Each row is shifted at random along 6 fixed directions that mean nothing.
Known rows, with every step that occurs:
Y, H, Q, T, B, A: [ 238  431  122   84  141   20   26  269  159   89  -76  124  -89   77
  -88   67  178 -259   64  -89  -64  124  235  152  106   86   48  142
  -59  138  152  157  -20   18 -120  153   37 -511  -90 -413 -243  -31
  -16  -10  -31  -32  -78  244 -146   61  -39 -333  165   71   78  -21
  234 -106   35 -124 -121]
Q, Z, K, A: [  66 -314  -42   13  -72  -19   10 -362   58  104   42 -180  -84  -73
  325 -154 -178  160  -66   52  106   71 -269 -289 -231 -139  -18 -334
   94   26  -48   22  -48  180  182 -144 -105  429   68  368   77  222
  -47 -126  192  272  -72 -238  217  -86   94  -25   54 -399 -222 -134
 -266   42 -348  222  -45]
K, A, T, Y, H: [  74 -194   62  -37  -28  -48  -52   16 -127  136 -183  -77   45  -68
  117   95 -130  250  125 -166  -73  -97  154  -31 -179 -145  151  102
   39  -45  111   55  -82   37   64 -120   98  127  -35  184  132   56
   73  126 -273 -168  246 -195  129   42   64  122 -178  -80  -64   22
 -195  101   17  -40  -63]
Y, K, A, T, N, H, Q, Z: [-199 -226 -108  166 -171 -101 -102 -138 -265  -41   71   56   45  -39
  -98  116   53  162  282  108  -10 -256  -90  197   98  -82 -267   82
  -64 -137 -243 -179   -8  127  -90   88  -28  213  159   87 -104 -102
  -28  -40 -236  -52   74 -101   56   64   16  339  -77  107  132  -48
  -36    9  -82   48  201]
B, Z, Y, K, A, Q, T, H: [-449  -83 -163  -16  -54   12 -226 -294 -294  -86 -164   30  -30    9
 -221   56 -110  158  262 -118    2 -282 -271  -52 -164 -130 -196   72
 -183 -214  -13 -173   -5  140  179  -27 -149  273  278  112 -161  163
 -398  120   18  131  -62  -47   82   15  -71  411 -123  -68  -63   37
  -85  198  -79  280  242]
H, Q, Y, A, T: [-113  284 -185  -77   94  -79  221  197   54   44  231  -71   87    0
 -185  -81   -6 -194 -153  278   74 -104   10   56  111   90  -91  -18
  240   27  -13   -6  260 -127 -137   40 -180 -381   -4 -141  137  -95
  192 -135 -239 -197  -58   92  137  -84  -24 -117  336  -71  214  229
  137  358  323 -191   98]
K, A, T, Q: [  -5 -303   69   69 -158   59  -19  110 -179   13    7 -189  130 -163
   28   60 -136  163   49   30    5  -62  -21  -90 -123  -82   58  -70
 -130   -7  -77   37  -13  112   53  -57   -1  137  137   36   -7   68
    0  -55  -90  -61  187  -98 -131  -11  164  160 -175  -10 -151  -84
 -171  -61  -57   48  157]
T, H, A, Q: [ 615  225   43   55  -49   32  244 -233  -23 -157  -40  -58   28  -74
  230   93  -80 -200   72 -269  -54  -32   -1 -444  -61  -72   -3  -46
   23 -412   73   64   59  169  350 -126    5  -32  184   -6   12   48
  131  257   19  289  158  -39  110  152  169 -200  115 -108    3  219
 -149  146 -346    5 -191]
B, H, A, Y, K, Z: [  23  -53 -167 -264  313 -178 -148  -28   94  279 -204  258  -18  355
  -11   79 -179  111 -181 -407 -189  -37  110  351 -130   -3  122  330
  -47 -219  245   99 -156 -184   50  245   82    3  -79   93  147 -237
  181  143  -47 -177   73  -22  155  -60 -156   54  109 -103   14  141
   40   56  300  139 -202]
Y, H, A, T, N, Q: [ 131  277   48  114  112  -93  116  210  -23  -41   20 -111   23 -149
 -227  128   54 -100  114    8  -37  -78  109  139  200  186  -70 -159
   -1  -34  -96  -78   78   98 -128   20  118 -318  131 -146 -134   -2
  142  -79 -157 -192  193  179 -181  -56    9  -62 -118   85  181  -74
  122  -40  191  -19  143]
N, H, Q, Y, K, A, Z: [   9  178 -120  -41  206 -196 -101  434  372  354  211   85  -42  132
  -17  166   -7 -147 -134   51 -129 -116   62  239  411  120  140  154
  353   45   -9 -308   64  188  -90   32  171 -169    2   18   76 -281
  385  -65 -268 -335   -9   99  178   45 -138  -55  466 -227  389 -102
  140   22  112 -165   92]
K, Y, H, A, Z, C: [-186 -256  -65   90   66  -91  170 -612 -352 -278 -157 -134  107 -336
 -177  -16 -166  262  126  143  -20 -397 -106 -303  -85   -9  -20 -380
   -4 -279  -92   97  121   62  229 -406   -7  208  198  376  206  211
 -118   78 -120   56  193 -217  164 -132   93  280 -482 -225  -62 -127
 -309  340  135  206   71]
A, Z, K, Y, H, Q, N, T, B: [-232 -205   76   89 -212  161  -59 -430 -235 -268 -177  180 -154   69
   99    7  118  262  200   95    6   28   64 -122 -144 -139 -120   -2
 -181   29 -135  160 -200  -91  -51 -146   18  333    4   70 -184  -18
 -418   85  284  175 -110   29 -319  -54   -7  195 -334  167 -285 -298
   24 -277 -139   81  -10]
B, K, A, T, N, Q, Y, H: [-138 -225 -208   27 -112  -19 -209  -10  -19   24   40  156   19  101
  -11  103   83  154  209 -126  -21  -72   58  227   46 -114 -163  243
  -89 -109  -44 -160  -57   97   34  232   24  219   33  107 -130  -96
 -144   32 -192  -59   63  -62   17  202   39  288  -79  169   13  -20
  -81   42  -71  -68   78]
H, Q, T, N: [ 281  -37  213  201 -132  185  130 -273 -250 -272   77  150  -79 -124
  -95 -300   37 -150    3  122  178  289 -212 -282 -131   10 -213 -203
 -145  165 -196  307 -240  -45   -6  232 -204  162   52 -357 -195   32
   40 -130  167  343  -74   11 -337  -26   92 -117  -17  173 -130  -44
  -29 -182 -161    5   12]
T, H, Q, Z, K, Y: [ 407   69   41   69  -77  -85  103  -81  103   -9 -126  -46  -10  -84
  177   19   26 -144  -83  111  -82  -32    0 -156  256   64  -29   49
  115  104   81  153  195   88  100 -122   11  -18   39  -25  -18   87
   93  -63   34   46  -99   43   65  -21   63 -334   89 -159   91  -15
    7   77 -212 -203 -140]
T, Q, Z, Y, K, A: [ -75   24   45 -157   11 -126 -332  544  363  371  -55 -159   39  -35
   15   96  -43  -56 -266   11  -28   90  -15  201  317  168  112  135
  -10  420   75  -17  170  -56 -226    2  115 -108  -69  -24  -15   37
   77 -269  -18 -266 -137  224  138 -117 -127 -334  102 -153   11  -80
  155 -145   37 -182    5]
T, H, A, Y, K, Z: [  78  -86  -95  -36  -82  -11  205 -336 -151 -164 -133  163  109  122
   30  -58  -10  122  -86 -155  -93   88    4  110 -132  -48  -45  132
 -260 -231  128  342  -36 -312    9   -3  -17 -140 -143  128  199 -162
 -156  146  121   93  -31  -89  138   19  -51  -37 -112  168  -99  202
   89   75  114  -84 -123]
Z, K, Y, H, A, T, B, Q: [-231  154 -108  -47  187   67 -103  351  213  220 -106  174   51  294
  233  186  -38  121   84  -97 -109 -103  233  322   15  -21    5  141
 -160  101  174 -133  113  163 -153  103  134 -232   13    3 -299  -27
 -366   -1  199 -322  -31   38 -144  -34 -160   94   79  130 -228  -92
  127   27  183  203  108]
N, T, Q, Y: [ 297  -15  280  -11  -26   55  135  200  -39  -32   16 -135   -8 -240
   50  -66  -16  -61 -128   13   29   69  -88 -290   10  175   27 -278
  261   94 -166 -161   -4  140  149  -32   53  235  133   -1  172  175
  189 -110  -85  165  -10  -13  -59  116   13 -185  115 -143   32  -31
  -81  -62 -163 -229  109]
T, Q, N, H, A: [ 452   41   82   18   16  173  180   96  295  -24  270  106   38  -22
  231   13   -4 -399 -277 -201   92  388  -58 -130   54  118  163  -10
  149 -131  113   74  119   26   86   -1    7 -122 -185 -103  267  -80
  317   63  -43  162   10  -34  150  241  253 -291  393   35  193  267
  -58  -84 -289 -146 -173]
H, A, Q, Z: [ -94   84  -23  -66   14 -100  147 -137  -89 -148  253   41    8  -25
 -145 -105 -108  -34 -241  152  132 -102 -212  -94  -29  102 -100 -238
   31  -72 -170   71 -139 -120  -39  151 -109 -132  161    3   66  -55
  219  -21  164  222   92   63  -20 -152  -40  106  109   85 -200   88
   50 -109  158  291  127]
B, Z, Y, A, H: [-135  120  -51 -157  146  -56 -200   -4   20  182 -325 -274  -83  -46
  -77   20 -161   76  -31 -218  -19  -52 -154 -114 -273  -65   74  -52
  -79   27  139  -57   52   29  276 -147  -67  227  198   40  -54  238
 -131   23   32  -69    3  116   85 -160   -6  -28  -55 -438  -98 -157
  -29  132   29  295  116]
H, Q, Y, K: [  11  -85  123  -63 -166  161  133 -202 -101 -215  -94  124    1   74
 -158 -344  107 -140 -268  355   96  562   60  -19   17  -11  -16 -142
 -105  370  -57  544 -200 -529 -241   93 -133 -175 -310 -368  146 -220
  -71 -330  235  159 -218  200  -79  -35  -71 -469  -19  192 -173   24
  171 -102  135 -206 -156]
T, Q, N, K, Y, H: [ -10 -385  116  -12  -25    5 -148  -59 -150 -122   62  256  -15 -221
  -52  -16  -50   81 -168  -53   29   61  -57   13   11  174  134 -128
  115   63  -39  -27  -23 -102   58   15  108  328 -177    8  213  -29
  231  -16  -21  159  156 -177    1   36  178  100 -175  167   78    7
 -102 -226   27   12  -51]
K, Y, H, Q, T: [  26  162 -182  113  317  -87   -4  159  140  162  205  155   47   11
  197   59  -22   -5  103  -45  -44 -417  -52   -5  106    0   72  -54
  138 -195   27 -261  143  430  139   15   40  -23  209   49  -87  106
  105   53 -174 -188   55 -246  103   19   67  131  297 -228  207   68
 -132  373  -15  100   79]
Z, K, Y, H, A: [ 102 -296  -10   18  112   47   67 -465  -67   81 -195  -12   18   14
  371  -28 -268  205   80 -106  -51   15   25 -202 -327 -241  120 -276
   75 -233  174   29   57  102  196 -265   38  316   15  342   94  113
 -181   50   72  105   90 -340  266   15   65   51 -133 -228 -153  -31
 -341  330 -130  242 -155]
T, Y, A, Q, Z: [  79  168  104   -6 -307   54  256  -26  -87 -230 -196 -332  102 -222
    4  -49  190  -26   40  196   54  146   33 -297   32   25  -82  -38
  -66  243  -37  292  102 -145  -21 -235 -139 -122 -160  -33  180  112
 -149   71  -49  126  -99  209   22   50   -8 -329  -95  -42 -121  119
  180   42 -122 -280 -114]
Q, Z, K, A, T, H: [ 132   10  149  -40 -298  -43   17  306  351  151 -193 -498   21 -124
   45   47   92  -73   -8  347  -83  233  153  -64  365   23  -17  -15
    5  573  -70  203  167  -44 -245 -279  -44 -256  -79   18  -67   77
 -117 -351  151 -173 -257  304  -45 -148  -20 -546  -22 -185   -8 -212
  113 -205 -103 -281  -65]
Q, Y, K, Z: [ 113  -91  -33 -196  -81  -58   12  -96  191  237 -139 -258   39 -107
   32 -175  -19  -15  -32   61  -60  190   84 -255  125 -235   87 -115
  266   49  -26   31  141   -5   58 -279  -31  121  -58  271  461 -115
   65 -119 -143 -106 -219  -86  353  110  -68 -433   33 -549  291  157
 -154  322    6 -314 -385]
Y, H, Q, N, T, B, A, Z: [  -5  302  257 -132  219 -284 -218  436  139  218 -160  109 -219  -34
 -395  302  130 -111  -60  -19 -176 -117  386  312  379  230  125  237
  246  280   50  -10  -80 -228 -309  106  210 -334  -81 -343 -104 -223
  432    1 -271 -306  114  350 -126 -149 -113 -163  -40   55  280 -221
  283 -357  462 -161 -100]
B, Z, A, Q, H: [-339 -194 -174 -155   22  198   55 -313   72 -170  125   71  -26  100
  106 -206 -208 -107 -240 -181  148  239 -348 -137 -399 -108  202  -63
 -144 -201  153  104  -60 -192  122   56 -290  -78 -195  105  241  138
 -128   81  199  207   73 -115  123   66   99  190  217  -47 -297  204
 -113   91    2  281  -45]
Y, H, A, T, N, Q, Z: [ 323  177  187   50   65 -208 -193   33  -97   73 -205   43 -126 -123
 -236  130  -11   -4   79 -115  -69 -168  110  140  127  145  -55  -54
  124   20 -113  -57 -151    2  -29  109  209   11  254  -51 -202  -36
  345   14 -172 -101  247  189 -137  -60 -116  -16 -255   27  139 -159
   66 -264   41   98  -32]
Y, A, Q, T, K, Z, C: [-150  -56   74 -204    7 -103 -439  207   22  279 -131 -145  -51   17
  -46   23  -90  161  -31  -62  -40  -57   14   14 -154 -131  110    3
  -86  212  -56  -34 -261 -214   -5   41  -97  163   43  -24 -172  -37
   64  127  -47 -119   21  110  -44 -108 -223   94 -247  -10 -150 -157
  -27 -182   36  182 -122]
H, Q, N, T: [  47  -29  131  108  -70  204  446 -136 -110 -413  386   -5  -25  -66
   -8 -224  153 -255 -183  365  231  351 -137 -232   -2  114  -68 -308
   81   66 -136  263  -48 -169 -133   12 -235  -95 -201 -362  174   13
  150 -197  147  307 -110  -21 -101  -40  310 -173  218  154   -7   91
   -9  -42  -31 -108   87]
T, B, K, A, Y, H: [ 166    7   20  156  -73  -49  -62 -232 -235    2 -265  -14  -24 -184
  -30  213  -34  259  550 -272 -184 -369   78 -204 -136 -149 -138  116
 -104 -197  -28  -69  -11  443  362  -59   80  423  274  202 -282   85
 -299  218 -159  114   77  -23  -11   67   93  214 -272 -226  -50 -165
 -116   75 -200   74   21]
N, H, Q, T: [ 252  168  207  145  146   -2  201  284   66   -2  271  -79  -31 -160
 -159  -86  -46 -297 -124  256  -17   84 -137  -71  150  239  125 -269
  252  132 -104  -83  -44  199   40   33   -8 -204   43 -263    2  -19
  384 -164  -44   38  -15   65 -153  -14   49 -174  316  -68  259 -107
   37  -75   21  -37  228]
K, Y, H, A, T: [ 272 -104   84   38   -4   28    8 -266 -105  -15 -254   52   88   -5
  224   41  -79  157  104 -142  -93  -99  189 -110 -182 -191  170   -4
  -11 -225   97  151  -45   -7  156 -193  108   62   75  153   99   23
  -20  136  -86  -55  194 -193  153  120   86  -21 -158  -81  -85   37
 -234  184 -100   92 -177]
K, Y, H, A, Q, Z: [-184  -81  -82 -147   67 -167  107   82  218   39   69  100  159  106
   23   33   31   62 -366  149  -20   28  164  294  221   64  253  150
   92   53  159  300   70 -397 -305  -74   12 -631 -371  105  455 -120
  106   -5 -102 -248   65  -85  320  -11  -29  -86  136  155   -5  177
   83  158  428 -184 -210]
A, H, Q, T, K, Z: [ 262  217   -7  106   18    7  -93   82   -1   88  -40  -45  -85   40
  -54 -111  134 -159  179   12  -18 -127  -35 -175   85 -145 -151   74
  -27   20 -145 -118  -52  290  232  139  -25  289  383 -187 -381  -11
   78   35  106   42 -128  152 -401 -101   14  -15  -52 -107  151  -29
   -2 -123 -250  105  -96]
A, Z, K, Y, H: [-391 -134 -148  -91   80  -80  -94  -77  105  104  -65 -185  -45 -119
   89   -4 -121  290   63   55 -113 -122  -63 -182   -4  -88   74 -264
 -115   33 -117  -93   63  144   46 -296   26  204  109  280  -22   60
 -214  -88  159 -183    0  -14 -146 -231   -5   11 -157 -338 -111 -315
 -101   46  146  151   97]
Q, T, H, A: [ 298  251  185   14   60  -24  206  161  121  -19   72  -23   21 -147
  -99  -98  -18 -240  -67   31  -50  103  -16  -95   66  137  -64  -93
   29  111  -51   99  -27  -26  -64   40  -99 -330   39 -124  -25   42
  128 -111   37  103 -160   31  -10   22  -53 -309  210   93   79  175
   32   54   47 -136   34]
N, Q, H, A, Y, K, Z, C: [ -39 -456  104 -182   34 -227  -80 -280 -116   71  -67   72   61   28
 -216 -109 -254   50 -382   71 -141  233   30  210 -104   60  358   41
  367  -70  221  227  -79 -485 -137  -97   43  -38 -301  256  589 -283
  413  103 -263 -186   85 -110  368    9 -190  130 -204  -27  180  191
 -111  -33  350 -117 -397]
Z, Y, A, T, H: [  -8  201 -103   23  -60  222  112 -112 -159 -172  -82 -417  118  -59
  171    8 -113   23  232  -71   90  -60  -95 -313 -484 -105  -38 -131
 -239 -256  155  -40  229    3  260 -304 -114   -8   69   21 -128  350
 -412   67  116   95   32 -124  159  -47  151  -93  -54  -92 -205  117
 -131  432 -198  101  218]
N, T, Q, A, Y, K, Z: [-196 -169   39   65 -139   64  143  119 -127 -115  147    1  126   22
  -28  -10  159  149   -9  107   41  -46  -93  101   43   95 -126  -60
 -109  -52 -179 -160   40   62  -68   87   42   81   66   65  102  -14
 -162  -17   80  104 -180  -45  -86  131 -122  163   48  111   10   35
   77  -94  -78 -183  166]
B, A, Q, N, T, K: [-107  -29  137 -220  -40  -65 -177   88   -5   65   58   29  -31   25
  -59  116    1  -23  -99 -169  -27   30   64  -61 -132   -2   81  125
  102  -58    2 -242 -166 -186   -7  247  -60  125  -53 -153   64 -137
  291  173 -100  103  241   -9   45  117   60   85  172  181  -78   97
  -86 -251   77  118   -6]
Q, H, A, T, K: [ -47  196  -39  -89  122   95   32  172  219  -28  196  217    8  153
   33 -181   30 -202 -176  -70   26  205   45  165  -78   16   17   63
 -223  154  -55   40 -146 -180  -90  332  -20 -247  -28 -199 -166 -175
   40 -142  213  -69  -50   94 -129  -20 -129 -168  306  315 -234  197
  134 -214   85  217  143]
Z, K, A, T, N: [-181 -554   18   12 -290  229  200 -294 -112 -107  -30 -238  111   -3
  218 -143 -146  226   -3  138  113  504  -13 -111 -341 -239   -7 -162
 -244  122   41  343  -11 -247 -185 -170 -202   27 -348  134  175   68
 -407 -174  184   66    3 -233    0  -42  185    0 -198  170 -356  -68
 -206   35   27  -61  -23]
H, A, T, Y, K, Z: [ -43  194  -93  -95  -66   59  132  127  100   84   18   78  100  217
  231  -93   80   37  -33 -123  -23  157  121  190  -48 -132 -101  189
 -216  -21   56  111   21  -54 -195   56    1 -175   -9   52   73 -153
 -151    8   54 -166 -160  114   -8  105 -130 -142   86   74 -133  217
  140   22   38  -36   20]

Rows:
[-217  -92  -57   19  -68   59 -192 -119 -159   -9   11 -235  -12  -91
  -77   -9   22  127  135   53   89 -149 -137 -100  -57 -131  -33  -61
  -83  -37  -83 -266  -12  103  195  -75   30  474   79  110 -119   38
 -100   89   65   78   28  -80  -16  -65   -2  230 -300  -25  -17 -130
  -65   -1 -161  195  157] => T, K, Z, Y, A, Q, N, H
[-265   24   47 -244  196 -171  -81   77    2   44   18  428  -58  211
 -320   25  -53   41 -265 -120  -63  140  234  523  -36   75  140  268
  -30   18  181  331 -282 -622 -347  311    5 -660 -392 -151  152 -285
   87   93  -77  -44   79   89   77  -17 -197   79  -39  572  -99  197
  204 -104  637  -33 -204] => Y, H, A, Q, T, B, K
[-111 -109  -97  -41  -67   60   31 -261 -202 -192 -160  -86    8   46
 -321 -212   62  -66  -19  307   88   43  -35 -137   15  -72 -150 -136
  -70  119 -105  222  -37 -224  105  -21  -93  121  109 -108    0  -37
 -114  -64  189   76 -138  129 -229 -235  -52    6 -380   19   17  -31
   14  -42  119   70 -151] => A, H, Q, Y, K, Z, C
[-119 -169   22   49   11   25  -39  -63  -96   -2  170  -20   12   -4
  -13 -256   11   49 -190   86   69  288 -173  163 -156   63  177  -93
   78  -34  103  -12 -100  -64  -73    6  -16   -7 -268   77  217  102
  -30  -59    9   56  -99 -170   29  109  -36   73  -94  122   28   60
  -55   82  -35 -173  -26] => N, Q, T, K, Z, Y, H
[-360   48 -168 -109   93  141 -103  291  168   73  123  -42   33  231
  -71  -12   44  -12 -169   29  165   67   50  318   58  -12   62  105
 -239   88  186   74  109 -182 -211   25  105 -298 -101  -52  -13  -33
 -184  -47  249 -223 -126   38 -115 -184  -71   35 -169  132  -35   35
  171  -60  266   78   78] => K, Z, Y, H, A, T, Q, N
[  58  -34 -168  -18  149 -132 -103 -153   40   43  204  391  -97   63
   38  -50  -48   77 -244 -331  126   50 -202  155  -61  164  -76    8
  110 -188  -50 -166 -185  -20  -17  334  111  160  -41  187  155  -76
  267  128 -129   -3  211 -197   40   85 -101  251  126  120   23    9
   34  -77  107  -29  -11] => T, N, Q, Y, H, A, Z
[-211  -54   14  -20   39 -141 -231  239 -130    9   79  125  -32 -157
 -144  228    4  180  214   19  -86 -444   92  162   24  183  -98   86
  196  100 -179 -463   -2  182   22   77   86  374   95   52 -108  -12
  171   25 -128 -102  105 -132  -57  -57   63  365  -35  104  161  -82
    3 -143  179  204  287] => Q, N, K, Y, A, T, B, H
[-257  249 -193   61   21  289  249 -120   12 -376  283 -106   42  111
   -4  -36   59 -165  127   98  239  142  -70 -149 -102   81  -68 -219
 -123 -175  110  -34  206  -41  -44 -203  -53 -296 -214 -106  -64  145
 -388  -41  354  257  -49  -10  145  -90  171  -29   84  173  -98  166
   49  198  -36  133  180] => Z, Y, H, A, Q, N, K
[ -44  179 -163   99  -41  105  -50  150   71  135  -40   15   21  234
  207  207   34   65  226 -227   11 -101  126  160  -89 -161   10  398
 -165 -125  229   27  115  253  -12  -43   22 -222   30  -14 -198  112
 -362  120  -93 -213   -4   34   44   84   87  160  112  -62 -105  -29
   48  116 -150   -8   89] => K, A, T, B, Z, Y, H, Q
[ -30    9  179  -64  -55 -118  -76  659  259  212  -87 -192   50   16
  132  190  169   27 -193  171  -85  -20  133  282  283  203   26  125
  129  404  -60 -152  139  -86 -247  -21   86 -129  -22  -12   -8   88
   14 -150  -61 -231 -165  202  -85  -26 -148 -133  112   92   19 -155
  241 -232   31 -278   92] => N, T, Q, Z, K, Y, A, H
[-434 -151 -183 -150   83  -98  -78  -40   88  224  -97  103  -65  116
  -37   50 -117  146  -19 -148  -47    5  -76  171   -2 -106   17  160
   81   21  169  -22   60   58  -74  -25 -149  -57 -103  227  156   36
 -198  116 -162 -123  -80  -20  157   41 -109  274   93 -117   40   74
   -7  152  167   36  -45] => B, Z, K, A, Q, T, Y, H
[ -28 -162  100   62  -35   66   63 -125 -163 -162   43  -91    0 -135
 -175 -125 -189 -137   64  119   90   14 -154 -101 -188   85  -66  -76
  142    2    1 -123   86 -178  -95   16 -129  118 -126   41  -51  144
  114  -96   31  176  131 -112  -12 -146   84  245 -147  193   28   69
  -95   65  152    4  -16] => Z, A, H, Q, T, N, K
[  52   52  -17  129  -12   74  145  166  124  -42  297  166  129  143
   56  -50  124 -136 -189  203   37   93    4  240  149  138   83  116
    4   48  -18  -96    1   51  -50  192   88 -268 -132 -173   30 -149
  119  -84   50  -56  -26  -16  -26  182  -24  -20  387  289   56   13
   79  -55  -87 -103  213] => N, H, Q, A, T, K, Y
[ 274   -4   76  232 -116  100   -6 -323 -262 -153 -217  190   65   10
  107   91   82  121  316  -13  -18 -290  188 -121 -107 -159  -23  111
  -76 -196   17   63  -29  213  218  -39  155  123  220   -6 -178   55
 -182  201  -10   75   85 -148  -59  176   30  137 -176   43  -60  -16
 -133  101 -286   61 -124] => K, Y, H, Q, A, T, B
[-104  256   47  -92 -104   11  -63   95  162   23  -88  146  -91  135
  -22  138  168  -43  -63 -198  -55  277  291  204  -14  106   87  471
  -59  126  299  151   91 -247 -252  -18   89 -391 -440 -151   65 -114
 -196   95   48  -29  -90  222   69   82   15 -221   97  144  -89  -43
  296 -256  169 -254 -139] => T, B, A, Z, Y, H, Q, N, K
[ 231   16    9  176 -210  131   98 -352 -126 -303  -65   25  -96  -46
   25  -96  133 -123  153   10  114  169  -12  -73   -3   33  -88   -4
  -18  -67   15  200   95 -124  -32  -93  -54  -82 -215  -75  -60  120
  -77  -46   43  244   64   87   17   54  175 -137 -150   82   35   -4
   24  -53 -264 -160 -201] => Y, H, Q, Z, A, T, N, K
[ 443 -112  161  229 -132   50  125 -170 -175 -190 -198  -34  -52 -116
 -180   50   94 -192  213   51  -35  122  102 -139  201   82 -170  161
   96   64  -23  149   41  180   79   17  -54  141  -60 -242  -94   46
   77  -79 -132  241  -44   83 -119  110  168 -112  -54  -45  198  -58
  -40  -26 -239 -251 -143] => B, H, Q, T, N, K, A
[  47  309   71    3   23  -45  131  337   94 -117   -1 -166  -55  -63
  -52  106  188 -103  -42  169  -32 -115   23  -47  262  288 -144  -83
   41  228 -152  -90   52  -26  -55  -86    2 -146   87 -159 -146  151
  -15  -93  -19  -47 -149  278 -126  -82 -128 -176   62    6    8 -235
  217  -92  -13 -257  265] => N, T, H, Q, Y, A, Z, C
[ -92  110 -171  260  -93   11  101 -325 -110 -201  -20  -59   94 -219
  -49  -38  259   78  330  162   -7 -316  -42 -214  288  -57 -252  -77
 -210 -101 -263 -173  212  413  186 -117   34  278  248   74 -248   92
 -296  -65   11   73  -74   47  -83   67   51   22 -123 -106   28 -121
  -55  213 -328  -38  150] => T, K, Y, H, Q, A, Z
[-454 -183   30  -14   62   21 -118  290 -127  -93  224 -210  -36 -107
 -202   76  -96   98   27  272  119 -444 -217   22   53   82  -29 -292
  -53   89 -206 -415 -124   88  -56  104   62  252  248   84 -203  125
  112  -29  257   20  117 -129 -356 -298  -94  539 -344   96  -88 -242
   30 -208  264  351  383] => K, Z, A, Q, N, T, H
[-105   -6  -90   59   19   -2  331  -27   10 -100  428   37  115   48
  -82  -91    3 -119 -202  125   66   59 -153  147   72   61   49   -2
  134 -266  -18  -80   34    7  -44   43  -79 -366 -155  120  336 -145
  135  101  -74  108   -5 -125  117  163   -4  212  260  229  148  223
   34  103  104  -57  123] => N, H, A, Q, T, K, Z
[  96  -47  -48  109  -81   76  -15 -385 -386 -164 -148  209  -64  121
  -57 -184   97   10  235  -22   37 -122  -85 -141 -227 -240 -239  109
  -82 -220  -63   55 -157   63  255  138  -69  421  274  -44 -158  -35
  -93  234   81  265 -114  -77 -269   16  -27  256 -240   93   46  190
  -55    8 -223  146 -196] => A, H, Q, T, Y, K, Z
[ -56   58   -2   30  161   16   38  106   71  -50  150  151 -142   93
  -46  -57  256  -92 -117   77   87  150   85  228  226   61   48  -38
  -21  124  -14  112 -114 -136 -157  129   49 -125 -223 -285  -28  -82
  125 -100   41  -11  -49   65 -128  -70   69 -111  -32  155  112  -86
  143 -149   74  -77  -53] => Y, H, Q, N, T, K, Z
[-241 -470   65  -42 -162  -20 -155 -270 -222   23  -67 -122   41  -96
 -137  -25 -158  131  160   41  -28   -5  -89   17 -100 -239   45    5
   71 -203  -43 -110  -31 -172 -108 -119  -74  202 -125  301  265 -104
   25  102 -179   23   62 -264  189  106  -77  308 -339   14  196  101
 -199  139  117  -62 -234] => Y, K, Z, A, Q, T, N, H
